Here is a tiny trained network, its code and every weight. The questions are about switching its units off for an input and a class, where a switched-off unit gives its printed mean instead of its output.

import numpy as np


def w(rows, s, z=0):
    codes = np.array(rows[::2]) - 128.0
    scale = np.full(codes.shape[1], s)
    scale[-1] = z or s
    return codes * scale


def f(y):
    return np.maximum(y, 0)


def log_softmax(a):
    a = a - a.max(-1, keepdims=True)
    return a - np.log(np.exp(a).sum(-1, keepdims=True))


def net(x, mask):
    res = np.array(x, float).reshape(1, 3) / 4 @ E
    y = f(res @ A[0][:, :-1].T + A[0][:, -1])
    res = res + np.where(mask, y, B[0][:, -1]) @ B[0][:, :-1]
    return log_softmax(res[-1] @ U[:, :-1].T + U[:, -1])


A, B = {}, {}
E = w([
[190,196,202,143,114,222,76,110,176],'x0',
[175,201,118,113,136,137,252,147,121],'x1',
[68,146,93,82,105,138,136,52,170],'x2',
],0.014)
A[0] = w([
[206,161,205,105,114,164,212,226,137,175],'neuron 1',
[129,102,192,189,143,82,85,187,156,236],'neuron 2',
[120,88,77,150,73,162,3,121,170,226],'neuron 3',
[184,46,145,150,182,57,93,197,76,122],'neuron 4',
[134,179,119,93,115,138,147,83,211,95],'neuron 5',
[186,123,223,182,135,170,127,170,64,153],'neuron 6',
[94,98,73,100,118,116,204,128,119,184],'neuron 7',
[89,175,46,97,112,125,214,85,107,219],'neuron 8',
[96,79,86,66,109,96,117,237,113,154],'neuron 9',
[131,82,34,143,150,34,203,119,116,178],'neuron 10',
[181,212,166,155,116,136,169,81,167,252],'neuron 11',
[127,142,168,104,144,146,2,36,178,215],'neuron 12',
[156,97,91,162,111,122,81,157,138,217],'neuron 13',
[184,160,133,163,170,180,143,202,135,101],'neuron 14',
],0.0084,0.0027)
B[0] = w([
[238,149,75,132,151,93,87,175,147,246],'neuron 1',
[178,82,174,89,104,114,131,124,46,189],'neuron 2',
[90,175,210,40,137,126,96,89,95,225],'neuron 3',
[144,72,146,205,130,157,174,140,22,209],'neuron 4',
[144,132,122,157,149,212,188,160,133,188],'neuron 5',
[172,138,122,151,142,88,25,153,128,209],'neuron 6',
[120,87,128,105,104,58,179,116,200,211],'neuron 7',
[123,112,76,91,174,142,205,88,174,234],'neuron 8',
[125,130,116,108,103,116,222,90,65,196],'neuron 9',
[80,160,153,139,143,11,193,74,152,246],'neuron 10',
[229,110,70,118,139,216,90,141,145,227],'neuron 11',
[78,106,178,32,120,153,34,131,136,235],'neuron 12',
[109,160,121,87,104,129,148,152,56,168],'neuron 13',
[170,177,131,135,94,126,102,180,145,196],'neuron 14',
],0.013)
U = w([
[168,99,75,92,149,255,176,76,137,109],'0',
[109,167,101,211,105,163,94,109,108,18],'1',
[210,163,104,127,131,114,49,168,139,114],'2',
[138,125,139,164,93,128,90,121,165,6],'3',
[122,129,195,54,97,178,22,95,112,202],'4',
[159,97,142,138,106,127,135,112,41,146],'5',
[136,134,79,113,142,47,163,77,171,197],'6',
],0.0096,0.0024)

Each question gives the input, the list of numbers given to net, and the class t.
The units are the neurons (one row each of A and B). Each row of codes is followed by its name. A weight is (code - 128) times the scale printed after its matrix; where a second scale follows, it is the last column's (A, B and U).
mask holds one flag per neuron, in row order. A switched-off neuron (its flag False) gives its mean, the last column of its row in B, instead of its output. The means were averaged over made-up inputs and are rounded, as every weight is.
A unit's drop is (log p(t) with every unit on - log p(t) with that unit switched off) / (log p(t) with every unit on - log p(t) with every unit switched off).
The circuit of an input: a set's keep is (log p(t) with only the set's units on - log p(t) with every unit switched off) / (log p(t) with every unit on - log p(t) with every unit switched off). Starting from the 12 units with the biggest drops (on a tie, the unit counted first), units are removed one at a time, each time the one whose removal leaves the highest keep (on an exact tie, the one counted first), for as long as the keep stays at least 0.8.
units of the circuit, in order: the units of the circuit, biggest drop first
k most important neurons: the k neurons with the biggest drops, biggest first
drop of u: that unit's drop, to one decimal
input [7,8,3], class 2: units of the circuit, in order -> (neuron 1)
input [3,3,1], class 2: units of the circuit, in order -> (neuron 1; neuron 9)
input [-8,-5,-2], class 5: 3 most important neurons -> (neuron 4; neuron 8; neuron 2)
input [1,-5,-6], class 4: 4 most important neurons -> (neuron 3; neuron 10; neuron 6; neuron 12)
input [-6,-4,-2], class 5: 2 most important neurons -> (neuron 4; neuron 8)
input [-1,8,5], class 0: 2 most important neurons -> (neuron 11; neuron 5)
input [2,8,1], class 2: 4 most important neurons -> (neuron 1; neuron 14; neuron 9; neuron 4)
input [-5,-7,2], class 4: 3 most important neurons -> (neuron 3; neuron 12; neuron 8)
input [0,2,5], class 0: drop of neuron 10 -> 0.2
input [0,3,7], class 0: drop of neuron 5 -> 0.1
input [-2,-6,-8], class 5: drop of neuron 4 -> 0.1
